Below are the code and all the weights of a small trained network. Each question names an input and a target symbol and asks about switching units off, where a switched-off unit gives its printed mean instead of its output.

import numpy as np


def w(rows, s, z=0):
    codes = np.array(rows[::2]) - 128.0
    scale = np.full(codes.shape[1], s)
    scale[-1] = z or s
    return codes * scale


def f(y):
    return np.maximum(y, 0)


def softmax(a):
    e = np.exp(a - a.max(-1, keepdims=True))
    return e / e.sum(-1, keepdims=True)


def log_softmax(a):
    a = a - a.max(-1, keepdims=True)
    return a - np.log(np.exp(a).sum(-1, keepdims=True))


def net(x, mask):
    ids = ['δεθλξτ'.index(c) for c in x.split()]
    T = len(ids)
    res = E[ids] + P[:T]
    u = 0
    for l in range(2):
        q, k, v = (res @ M[l].T for M in (Q, K, V))
        z = softmax(np.where(np.tri(T) > 0, q @ k.T / 2**0.5, -1e9)) @ v
        res = res + np.where(mask[u], z, O[l][:, -1]) @ O[l][:, :-1]
        u += 1
        y = f(res @ A[l][:, :-1].T + A[l][:, -1])
        res = res + np.where(mask[u : u + 4], y, B[l][:, -1]) @ B[l][:, :-1]
        u += 4
    return log_softmax(res[-1] @ U[:, :-1].T + U[:, -1])


Q, K, V, O, A, B = {}, {}, {}, {}, {}, {}
E = w([
[140,203,100,102,153,171,127],'δ',
[179,169,246,170,171,136,120],'ε',
[85,198,124,97,212,24,106],'θ',
[150,110,255,45,193,135,43],'λ',
[219,94,137,132,83,47,102],'ξ',
[158,81,163,186,223,3,186],'τ',
],0.012)
P = w([
[49,104,186,76,251,106,188],'0',
[97,198,152,27,136,113,117],'1',
[120,207,139,65,135,110,105],'2',
[122,174,174,159,149,135,164],'3',
[141,157,146,125,114,137,145],'4',
[180,110,212,130,130,149,127],'5',
[134,122,111,81,94,183,120],'6',
],0.013)
Q[0] = w([
[134,24,114,78,2,60,17],'0.h1',
[58,94,57,150,73,94,81],'0.h1',
],0.0055)
K[0] = w([
[171,198,176,8,62,102,115],'0.h1',
[1,122,150,175,182,133,177],'0.h1',
],0.0079)
V[0] = w([
[142,224,58,154,151,183,159],'0.h1',
[126,57,173,254,83,141,225],'0.h1',
],0.0079)
O[0] = w([
[90,113,164,100,102,183,180,70],'0.h1',
[186,169,55,2,132,101,60,2],'0.h1',
],0.0078,0.0072)
A[0] = w([
[48,110,113,97,138,163,138,145],'0.n1',
[176,87,78,147,55,82,79,254],'0.n2',
[30,141,57,58,166,104,154,70],'0.n3',
[129,170,244,57,175,123,134,26],'0.n4',
],0.011,0.0033)
B[0] = w([
[88,149,200,31,158,126,137,143],'0.n1',
[167,182,231,150,176,205,171,171],'0.n2',
[117,183,220,152,134,181,60,148],'0.n3',
[71,157,65,109,255,189,120,254],'0.n4',
],0.0098,0.0094)
Q[1] = w([
[39,151,161,142,93,254,72],'1.h1',
[180,207,65,187,153,155,148],'1.h1',
],0.0071)
K[1] = w([
[253,93,167,152,172,221,45],'1.h1',
[168,84,166,230,96,152,121],'1.h1',
],0.0036)
V[1] = w([
[209,135,109,237,83,138,254],'1.h1',
[151,178,154,114,34,74,126],'1.h1',
],0.0072)
O[1] = w([
[2,73,31,182,214,168,65,42],'1.h1',
[61,133,210,217,223,252,103,1],'1.h1',
],0.0058,0.013)
A[1] = w([
[9,156,22,1,149,170,29,163],'1.n1',
[94,173,165,129,185,116,199,23],'1.n2',
[230,145,136,141,128,218,197,34],'1.n3',
[143,75,191,249,123,186,131,2],'1.n4',
],0.0085,0.0047)
B[1] = w([
[214,184,148,191,189,126,201,215],'1.n1',
[161,15,182,166,137,198,139,254],'1.n2',
[34,44,70,121,144,123,62,226],'1.n3',
[108,205,153,131,205,254,73,176],'1.n4',
],0.0084,0.0072)
U = w([
[40,194,146,56,141,172,152,186],'δ',
[128,197,96,95,126,131,192,62],'ε',
[118,146,189,167,83,104,167,236],'θ',
[184,102,118,142,92,54,131,254],'λ',
[74,255,125,145,146,142,246,8],'ξ',
[172,187,156,137,92,156,102,128],'τ',
],0.0076,0.004)

Each question gives the input, a string of symbols that net reads in full, and the target symbol t.
The units are the heads (2 rows each of Q, K, V and O) and the neurons (one row each of A and B). Each row of codes is followed by its name. A weight is (code - 128) times the scale printed after its matrix; where a second scale follows, it is the last column's (O, A, B and U).
mask holds one flag per unit, layer by layer, with each layer's heads first. A switched-off unit (its flag False) gives its mean, the last column of its rows in O or B, instead of its output. The means were averaged over made-up inputs and are rounded, as every weight is.
A unit's drop is (log p(t) with every unit on - log p(t) with that unit switched off) / (log p(t) with every unit on - log p(t) with every unit switched off).
The circuit of an input: a set's keep is (log p(t) with only the set's units on - log p(t) with every unit switched off) / (log p(t) with every unit on - log p(t) with every unit switched off). Starting from all 10 units, units are removed one at a time, each time the one whose removal leaves the highest keep (on an exact tie, the one counted first), for as long as the keep stays at least 0.8.
units of the circuit, in order: the units of the circuit, biggest drop first
most important unit: the unit with the biggest drop
top k neurons: the k neurons with the biggest drops, biggest first
drop of u: that unit's drop, to one decimal
input ξ ξ λ ξ ξ λ, target ξ: units of the circuit, in order	(0.n4 1.n1)
input λ ξ ξ θ θ ξ δ, target ξ: top 2 neurons	(0.n2 1.n1)
input ξ δ θ τ, target λ: units of the circuit, in order	(0.h1 1.n4 0.n2)
input ξ θ δ ξ ξ ξ ξ, target δ: units of the circuit, in order	(1.h1 0.n2 1.n3)
input ξ ξ ε ξ ξ, target δ: units of the circuit, in order	(1.h1 0.n2 1.n3 1.n1)
input ξ δ δ ε, target δ: units of the circuit, in order	(0.n4 1.n3)
input ξ ε ξ λ δ ξ λ, target ξ: units of the circuit, in order	(1.n1 0.n4 0.n2 1.h1)
input λ θ τ θ θ, target λ: top 2 neurons	(0.n4 1.n4)
input θ ξ λ θ, target θ: units of the circuit, in order	(1.n2 0.h1)
input ε δ δ τ ξ ε, target ξ: most important unit	0.n4
input λ λ θ, target λ: units of the circuit, in order	(1.h1 0.n4)
input ε ξ τ θ ξ ξ δ, target ξ: units of the circuit, in order	(1.h1 1.n1)
input θ τ ξ ε ξ ξ θ, target ξ: top 3 neurons	(1.n1 0.n2 0.n3)
input δ ε ξ δ δ ξ θ, target ξ: top 4 neurons	(1.n1 0.n2 0.n3 1.n3)
input τ δ ξ ξ ξ ε, target ξ: drop of 0.n4	1.2
input λ ε τ, target λ: drop of 0.n4	0.3
input θ ξ λ λ δ, target λ: drop of 0.n4	0.6
input δ δ ξ ξ δ λ δ, target λ: drop of 1.h1	0.4
